Here is a tiny trained network, its code and every weight. The questions are about switching its units off for an input and a class, where a switched-off unit gives its printed mean instead of its output.

import numpy as np


def w(rows, s, z=0):
    codes = np.array(rows[::2]) - 128.0
    scale = np.full(codes.shape[1], s)
    scale[-1] = z or s
    return codes * scale


def norm(h):
    return h / np.sqrt((h * h).mean(-1, keepdims=True) + 1e-5)


def f(y):
    return np.maximum(y, 0)


def log_softmax(a):
    a = a - a.max(-1, keepdims=True)
    return a - np.log(np.exp(a).sum(-1, keepdims=True))


def net(x, mask):
    res = np.array(x, float).reshape(1, 8) / 4 @ E
    u = 0
    for l in range(2):
        y = f(norm(res) @ A[l][:, :-1].T + A[l][:, -1])
        res = res + np.where(mask[u : u + 10], y, B[l][:, -1]) @ B[l][:, :-1]
        u += 10
    return log_softmax(norm(res)[-1] @ U[:, :-1].T + U[:, -1])


A, B = {}, {}
E = w([
[125,130,122,127,126,126],'x0',
[149,126,125,133,147,119],'x1',
[163,202,91,168,81,77],'x2',
[141,127,131,130,138,127],'x3',
[130,123,124,133,135,119],'x4',
[179,196,165,166,130,254],'x5',
[73,206,183,151,205,110],'x6',
[120,185,28,41,164,155],'x7',
],0.0094)
A[0] = w([
[56,19,171,59,179,218,94],'0.n1',
[116,176,98,149,79,97,45],'0.n2',
[163,221,86,169,51,104,94],'0.n3',
[226,21,74,109,85,139,77],'0.n4',
[94,159,166,197,85,153,136],'0.n5',
[155,99,202,156,85,87,15],'0.n6',
[153,118,216,165,58,77,101],'0.n7',
[87,153,172,122,198,86,207],'0.n8',
[119,212,8,45,151,138,134],'0.n9',
[175,175,112,141,96,60,2],'0.n10',
],0.013,0.0065)
B[0] = w([
[186,212,155,72,201,70,227],'0.n1',
[176,150,207,45,175,131,145],'0.n2',
[166,184,162,51,179,63,187],'0.n3',
[56,216,149,122,57,140,203],'0.n4',
[132,75,120,119,128,208,185],'0.n5',
[99,63,152,126,175,159,159],'0.n6',
[75,77,136,101,181,143,190],'0.n7',
[115,176,78,153,10,111,216],'0.n8',
[67,35,172,155,171,195,247],'0.n9',
[208,171,141,29,144,52,145],'0.n10',
],0.012,0.011)
A[1] = w([
[254,110,142,140,165,231,127],'1.n1',
[165,105,56,152,84,101,2],'1.n2',
[74,178,117,70,120,158,157],'1.n3',
[122,36,70,110,88,117,102],'1.n4',
[84,82,55,184,69,169,143],'1.n5',
[173,92,98,56,36,160,100],'1.n6',
[115,74,37,161,134,77,33],'1.n7',
[158,142,63,132,115,84,102],'1.n8',
[225,77,112,198,156,142,19],'1.n9',
[150,101,157,133,205,173,104],'1.n10',
],0.011,0.0071)
B[1] = w([
[121,84,2,75,99,112,200],'1.n1',
[149,137,125,7,177,222,128],'1.n2',
[133,116,99,153,44,109,254],'1.n3',
[161,113,77,29,153,150,144],'1.n4',
[184,191,158,56,142,111,165],'1.n5',
[37,202,146,159,138,189,142],'1.n6',
[145,97,73,99,18,136,132],'1.n7',
[124,136,36,144,63,80,135],'1.n8',
[156,176,193,86,207,52,129],'1.n9',
[175,95,76,104,135,101,194],'1.n10',
],0.0098,0.0094)
U = w([
[202,188,171,44,218,81,2],'0',
[46,3,140,157,198,180,90],'1',
[59,193,138,198,48,161,103],'2',
[127,113,101,89,121,123,185],'3',
[140,108,111,98,121,128,190],'4',
[141,73,27,116,90,108,118],'5',
],0.011,0.0044)

Each question gives the input, the list of numbers given to net, and the class t.
The units are the neurons (one row each of A and B). Each row of codes is followed by its name. A weight is (code - 128) times the scale printed after its matrix; where a second scale follows, it is the last column's (A, B and U).
mask holds one flag per neuron, layer by layer. A switched-off neuron (its flag False) gives its mean, the last column of its row in B, instead of its output. The means were averaged over made-up inputs and are rounded, as every weight is.
A unit's drop is (log p(t) with every unit on - log p(t) with that unit switched off) / (log p(t) with every unit on - log p(t) with every unit switched off).
The circuit of an input: a set's keep is (log p(t) with only the set's units on - log p(t) with every unit switched off) / (log p(t) with every unit on - log p(t) with every unit switched off). Starting from the 12 units with the biggest drops (on a tie, the unit counted first), units are removed one at a time, each time the one whose removal leaves the highest keep (on an exact tie, the one counted first), for as long as the keep stays at least 0.8.
units of the circuit, in order: the units of the circuit, biggest drop first
most important unit: the unit with the biggest drop
top k neurons: the k neurons with the biggest drops, biggest first
k most important neurons of layer l: the k neurons of layer l with the biggest drops, biggest first
input [-7,-1,6,2,4,5,-7,0], class 2: top 4 neurons	0.n4; 0.n1; 1.n6; 1.n10
input [5,4,6,7,-4,-6,-2,-6], class 0: top 2 neurons	0.n10; 0.n9
input [6,5,-6,8,0,-1,8,1], class 2: top 2 neurons	0.n8; 0.n3
input [6,7,4,-8,3,-5,-3,8], class 1: units of the circuit, in order	0.n9
input [6,0,-4,-6,-4,8,-1,-1], class 5: units of the circuit, in order	1.n1; 0.n4
input [-2,-7,6,-5,-6,1,-8,-4], class 2: 3 most important neurons of layer 0	0.n4; 0.n1; 0.n9
input [-7,4,-6,1,-3,-8,6,2], class 5: 2 most important neurons of layer 1	1.n8; 1.n5
input [-1,-5,-8,5,-2,8,-2,5], class 0: 3 most important neurons of layer 0	0.n1; 0.n8; 0.n5
input [-1,4,-1,-2,-7,5,-3,5], class 1: 2 most important neurons of layer 0	0.n9; 0.n8
input [-4,-2,4,4,1,2,6,-8], class 1: 2 most important neurons of layer 0	0.n7; 0.n4
input [-2,0,-8,-6,-5,3,-6,-6], class 0: top 3 neurons	0.n1; 0.n9; 0.n8
input [5,-5,-4,5,-1,8,-8,-5], class 2: top 3 neurons	0.n4; 0.n9; 1.n6
input [1,4,-4,-7,0,-6,-8,-1], class 2: units of the circuit, in order	0.n4; 1.n6
input [5,-4,5,4,-2,6,5,-3], class 5: units of the circuit, in order	0.n5; 0.n4; 1.n1
input [1,0,-4,-6,5,-4,-7,-1], class 2: units of the circuit, in order	0.n4
input [0,-4,-4,0,6,5,1,4], class 5: 2 most important neurons of layer 1	1.n1; 1.n10
input [-4,3,-7,-2,6,6,1,-6], class 0: top 2 neurons	0.n1; 0.n9
input [0,2,-1,-7,7,0,0,-5], class 1: top 2 neurons	0.n7; 0.n6
input [3,6,2,6,-6,4,6,7], class 1: 2 most important neurons of layer 0	0.n9; 0.n4
input [-5,-6,8,2,-6,-1,2,-7], class 0: most important unit	0.n3
input [-7,-6,5,-4,-2,-8,7,-8], class 1: top 3 neurons	0.n7; 0.n6; 0.n4
input [2,-5,4,0,-8,6,0,-4], class 5: top 3 neurons	1.n1; 0.n9; 0.n5
input [3,8,6,-3,2,7,-1,8], class 1: 3 most important neurons of layer 0	0.n9; 0.n1; 0.n8
input [-5,0,4,0,5,0,8,-3], class 2: 2 most important neurons of layer 1	1.n1; 1.n10
input [-1,1,4,-1,2,8,3,-8], class 1: 2 most important neurons of layer 0	0.n7; 0.n1
input [-2,-2,7,-1,0,-3,1,4], class 0: top 2 neurons	0.n3; 0.n10
